In the rows, zero is written as 128.
Facts:
(10) megrur (1064); (1014) megrur (836); (1033) megrur (678); (1054) megrur (490); (1064) megrur (756); (133) megrur (80)
(166) megrur (765); (168) megrur (510); (224) megrur (878); (274) megrur (300); (300) megrur (916); (319) megrur (860)
(321) megrur (668); (415) megrur (610); (416) megrur (855); (436) megrur (224); (477) megrur (64); (490) megrur (168)
(501) megrur (416); (504) megrur (319); (510) megrur (937); (554) megrur (754); (618) megrur (501); (64) megrur (337)
(650) megrur (166); (667) megrur (977); (668) megrur (1033); (673) megrur (631); (678) megrur (274); (754) megrur (10)
(756) megrur (133); (765) megrur (791); (791) megrur (415); (80) megrur (436); (836) megrur (708); (841) megrur (650)
(855) megrur (198); (859) megrur (1014); (860) megrur (841); (878) megrur (667); (916) megrur (350); (937) megrur (618)
(977) megrur (859); (10) notra b; (1004) notra b; (1014) notra b; (1020) notra b; (1033) notra a
(1054) notra b; (1063) notra a; (1064) notra a; (1066) notra a; (110) notra b; (1102) notra b
(133) notra b; (166) notra b; (168) notra a; (187) notra b; (198) notra a; (208) notra a
(215) notra a; (217) notra b; (224) notra a; (229) notra b; (230) notra a; (233) notra a
(238) notra a; (250) notra a; (254) notra b; (274) notra b; (3) notra a; (300) notra a
(319) notra a; (32) notra a; (321) notra a; (337) notra b; (350) notra a; (363) notra a
(374) notra a; (385) notra b; (408) notra a; (415) notra b; (416) notra b; (426) notra b
(431) notra b; (432) notra a; (435) notra b; (436) notra b; (477) notra a; (486) notra a
(487) notra a; (490) notra a; (501) notra a; (504) notra a; (510) notra a; (535) notra a
(539) notra b; (544) notra a; (554) notra a; (570) notra b; (610) notra b; (618) notra b
(63) notra a; (631) notra a; (635) notra b; (64) notra a; (641) notra a; (650) notra a
(658) notra b; (667) notra b; (668) notra a; (673) notra a; (678) notra a; (694) notra a
(7) notra a; (708) notra b; (754) notra b; (756) notra b; (765) notra a; (791) notra b
(80) notra a; (808) notra a; (817) notra a; (819) notra a; (836) notra b; (837) notra a
(841) notra b; (855) notra a; (859) notra b; (86) notra a; (860) notra b; (869) notra a
(878) notra b; (888) notra b; (907) notra a; (915) notra a; (916) notra a; (937) notra a
(94) notra b; (942) notra a; (966) notra a; (968) notra a; (977) notra b; (978) notra a
(10) skeklom romun; (1004) skeklom lonul; (1014) skeklom romun; (1020) skeklom lonul; (1033) skeklom lonul; (1054) skeklom lonul
(1063) skeklom lonul; (1064) skeklom lonul; (1066) skeklom lonul; (110) skeklom romun; (1102) skeklom lonul; (133) skeklom lonul
(166) skeklom romun; (168) skeklom romun; (187) skeklom romun; (198) skeklom romun; (208) skeklom lonul; (215) skeklom romun
(217) skeklom lonul; (224) skeklom romun; (229) skeklom romun; (230) skeklom romun; (233) skeklom lonul; (238) skeklom lonul
(250) skeklom lonul; (254) skeklom romun; (274) skeklom lonul; (3) skeklom lonul; (300) skeklom lonul; (319) skeklom romun
(32) skeklom lonul; (321) skeklom romun; (337) skeklom lonul; (350) skeklom romun; (363) skeklom lonul; (374) skeklom lonul
(385) skeklom lonul; (408) skeklom lonul; (415) skeklom lonul; (416) skeklom romun; (426) skeklom lonul; (431) skeklom lonul
(432) skeklom lonul; (435) skeklom lonul; (436) skeklom romun; (477) skeklom romun; (486) skeklom lonul; (487) skeklom lonul
(490) skeklom romun; (501) skeklom romun; (504) skeklom lonul; (510) skeklom lonul; (535) skeklom lonul; (539) skeklom lonul
(544) skeklom lonul; (554) skeklom lonul; (570) skeklom romun; (610) skeklom lonul; (618) skeklom romun; (63) skeklom romun
(631) skeklom romun; (635) skeklom lonul; (64) skeklom lonul; (641) skeklom lonul; (650) skeklom lonul; (658) skeklom lonul
(667) skeklom lonul; (668) skeklom lonul; (673) skeklom lonul; (678) skeklom romun; (694) skeklom lonul; (7) skeklom lonul
(708) skeklom lonul; (754) skeklom lonul; (756) skeklom romun; (765) skeklom lonul; (791) skeklom romun; (80) skeklom lonul
(808) skeklom lonul; (817) skeklom romun; (819) skeklom romun; (836) skeklom romun; (837) skeklom lonul; (841) skeklom lonul
(855) skeklom lonul; (859) skeklom romun; (86) skeklom romun; (860) skeklom lonul; (869) skeklom lonul; (878) skeklom lonul
(888) skeklom romun; (907) skeklom lonul; (915) skeklom lonul; (916) skeklom lonul; (937) skeklom lonul; (94) skeklom lonul
(942) skeklom romun; (966) skeklom lonul; (968) skeklom lonul; (977) skeklom lonul; (978) skeklom lonul; (1014) nuzu (490)
(1066) nuzu (1004); (1102) nuzu (1004); (166) nuzu (1066); (166) nuzu (942); (166) nuzu (426); (187) nuzu (435)
(187) nuzu (1004); (208) nuzu (1066); (215) nuzu (1004); (217) nuzu (937); (217) nuzu (416); (224) nuzu (1004)
(230) nuzu (436); (230) nuzu (374); (233) nuzu (208); (250) nuzu (668); (250) nuzu (966); (3) nuzu (1004)
(3) nuzu (487); (3) nuzu (667); (374) nuzu (1004); (374) nuzu (487); (374) nuzu (416); (416) nuzu (1004)
(426) nuzu (86); (426) nuzu (1102); (426) nuzu (487); (435) nuzu (385); (435) nuzu (819); (487) nuzu (1004)
(504) nuzu (385); (504) nuzu (1004); (510) nuzu (808); (510) nuzu (215); (535) nuzu (385); (539) nuzu (631)
(539) nuzu (233); (544) nuzu (694); (544) nuzu (819); (570) nuzu (337); (570) nuzu (756); (63) nuzu (754)
(631) nuzu (1004); (631) nuzu (756); (64) nuzu (385); (641) nuzu (208); (658) nuzu (888); (667) nuzu (570)
(667) nuzu (374); (667) nuzu (416); (668) nuzu (487); (754) nuzu (436); (80) nuzu (416); (819) nuzu (233)
(841) nuzu (1004); (888) nuzu (436); (907) nuzu (1066); (907) nuzu (694); (915) nuzu (300); (94) nuzu (1004)
(942) nuzu (487); (966) nuzu (337); (968) nuzu (1004); (977) nuzu (1004); (10) situplil (978); (1014) situplil (238)
(1020) situplil (635); (1063) situplil (817); (1064) situplil (208); (110) situplil (836); (187) situplil (300); (217) situplil (658)
(224) situplil (385); (229) situplil (535); (233) situplil (166); (238) situplil (486); (254) situplil (916); (300) situplil (808)
(350) situplil (110); (363) situplil (968); (374) situplil (217); (385) situplil (1020); (408) situplil (754); (431) situplil (187)
(432) situplil (860); (486) situplil (888); (544) situplil (198); (570) situplil (942); (635) situplil (878); (64) situplil (431)
(658) situplil (337); (673) situplil (859); (694) situplil (408); (7) situplil (1004); (754) situplil (80); (756) situplil (224)
(80) situplil (229); (808) situplil (544); (817) situplil (254); (819) situplil (1014); (841) situplil (7); (859) situplil (64)
(860) situplil (436); (878) situplil (641); (888) situplil (510); (915) situplil (233); (94) situplil (977); (942) situplil (869)
(968) situplil (94); (978) situplil (133)

Known rows:
[120 134 132 118 123 131 151 123 140 130 128 123 121 130 130 118 143 127]: (208)
[113 156 113 120 125 129 122 121 128 127 127 120 123 118 125 116 146 121]: (535)
[135 128 114 117 128 154 118 130 120 128 149 125 128 119 117 120 132 117]: (229)
[139 124 134 116 121  98 112 137 113 156 155 127 118 117 121 118 174 112]: (80)
[128 123 147 121 124 169 140 138 131 132 120 128 123 124 118 113 129 124]: (416)
[125 126 113 157 123 127 115 122  96 126 127 125 134 118 122 126 162 124]: (217)
[132 123 117 119 121 113 117 121 157 126 124 120 151 115 116 117 103 121]: (133)
[121 128 124 119 125 110 119 126 127 125 129 125 114 118 123 130 117 125]: (978)
[119 124 120 119 126 112 118 123 143 123 123 135 133 118 117 138 103 122]: (10)
[184 116 159 120 124  96 126 144 150 126 122 155 144 123 119 113 104 123]: (756)
[178 121 130 154 124 134 118 142 111 125 122 132 141 119 119 119 151 122]: (570)
[121 124 150 150 124 129 122 132 113 127 123 143 115 151 141 119 161 123]: (942)
[115 131 140 155 139 123 119 124 122 128 124 127 113 155 196 157 161 122]: (819)
[115 124 138 117 127 127 132 129 157 127 122 132 116 121 122 114 104 138]: (490)
[151 127 113 113 144 103 181 123 162 125 124 123 122 122 122 117 104 138]: (274)
[128 129 115 115 156 103 169 124 173 127 121 145 112 153 124 115 107 148]: (678)
[130 131 112 114 142 102 175 121 168 128 124 122 115 130 123 119 107 149]: (1033)
[119 127 125 121 128 109 119 124 125 128 129 126 116 121 124 135 120 127]: (432)
[119 124 134 120 154  98 120 119 116 124 159 128 136 120 119 180 103 127]: (860)
[121 128 126 121 124 111 119 123 124 126 128 125 117 120 123 132 116 124]: (1063)
[116 129 133 131 127 123 117 128 125 126 127 142 116 140 131 136 120 123]: (817)
[118 128 127 121 123 111 120 125 124 123 130 127 115 120 120 130 121 126]: (363)
[126 122 118 118 153  90 119 146  96 122 138 117 173 121 116 189 109 129]: (878)
[116 122 152 116 145 100 138 120 148 124 140 127 127 119 121 122 103 158]: (650)
[138 127 114 134 119 155 122 121 115 126 124 122 145 117 119 113 145 122]: (426)
[138 123 112 120 122  99 119 138  96 130 126 116 176 119 121 115 186 121]: (977)
[114 128 119 132 122 106 120 119 117 126 123 121 130 121 130 121 151 123]: (504)
[121 126 128 122 131 123 117 127 130 125 124 142 116 144 129 121 121 126]: (350)
[119 126 129 118 131 137 125 122 137 120 124 125 154 115 119 121 104 131]: (791)
[118 125 151 117 140 100 137 120 148 125 138 127 130 123 122 120 102 152]: (765)
[121 128 128 119 127 100 121 126 124 129 131 126 118 120 128 136 121 124]: (673)
[122 131 119 119 125 133 130 127 147 130 125 124 117 120 120 114 106 129]: (32)

Rows, some named above:
[116 125 140 165 128 108 116 124  96 128 126 125 117 124 141 122 175 122] -> (968)
[170 120 116 121 122  98 117 151  95 129 126 120 179 118 119 118 174 122] -> (667)
[127 143 119 122 126 124 115 127 127 129 166 126 114 118 119 118 132 121] -> (408)
[117 134 135 122 125 135 150 123 138 129 125 123 119 129 131 114 143 125] -> (208)
[122 125 120 154 118 139 115 122 113 138 122 123 123 118 127 115 163 124] -> (3)
[175 125 144 120 121 141 138 139 147 129 123 128 122 120 121 109 119 146] -> (966)
[121 122 118 119 127 111 115 123 144 126 122 132 134 120 120 132 110 121] -> (10)
[120 121 137 155 138  91 113 148  99 127 122 124 153 134 121 149 166 123] -> (224)
[115 138 114 123 125 128 126 120 119 127 124 119 146 119 122 122 147 121] -> (435)
[130 130 117 119 125 116 158 121 162 127 127 125 116 126 124 117 108 139] -> (916)
[114 119 132 139 130 121 115 118 106 123 125 124 163 120 121 118 115 122] -> (166)
[132 123 115 116 123 115 121 123 153 126 125 123 150 114 118 120 105 121] -> (133)
[138 125 116 117 120 102 118 138  97 129 125 120 179 117 123 118 187 121] -> (977)
[122 121 150 167 126 239 116 123 118 130 122 174 117 183 149 172 106 117] -> (888)
[119 125 136 117 124  97 118 124 160 127 126 135 114 116 121 123 106 120] -> (1064)
[186 117 160 120 123 102 125 142 152 126 125 152 144 119 119 117 107 125] -> (756)
[127 125 114 114 157  91 116 147  94 124 139 118 171 123 117 183 107 128] -> (878)
[115 128 142 156 138 119 117 123 121 127 124 129 116 158 193 156 158 121] -> (819)
[137 124 114 133 123 153 120 123 115 131 124 124 143 120 119 113 146 123] -> (426)
[148 127 136 116 127 107 164 128 146 135 124 125 116 135 122 110 127 136] -> (668)
[119 153 139 119 126 107 140 125 130 126 150 128 117 145 145 137 139 122] -> (694)
[193 124 164 115 119 172 213 136 151 133 125 122 131 182 119 110 115 144] -> (1004)
[117 140 137 134 128 101 125 123 119 127 132 125 117 139 156 136 154 123] -> (233)
[118 132 122 120 123 154 123 126 143 127 121 126 118 123 121 113 112 131] -> (198)
[131 145 122 119 126 123 119 130 123 130 163 123 117 119 121 124 129 120] -> (408)
[117 128 115 126 125 106 113 126 119 124 125 125 117 121 123 135 124 122] -> (915)
[115 125 142 119 135 119 125 125 149 124 124 129 126 121 122 119 106 141] -> (319)
[114 128 143 120 135 121 122 120 145 123 125 128 125 123 122 120 105 140] -> (319)

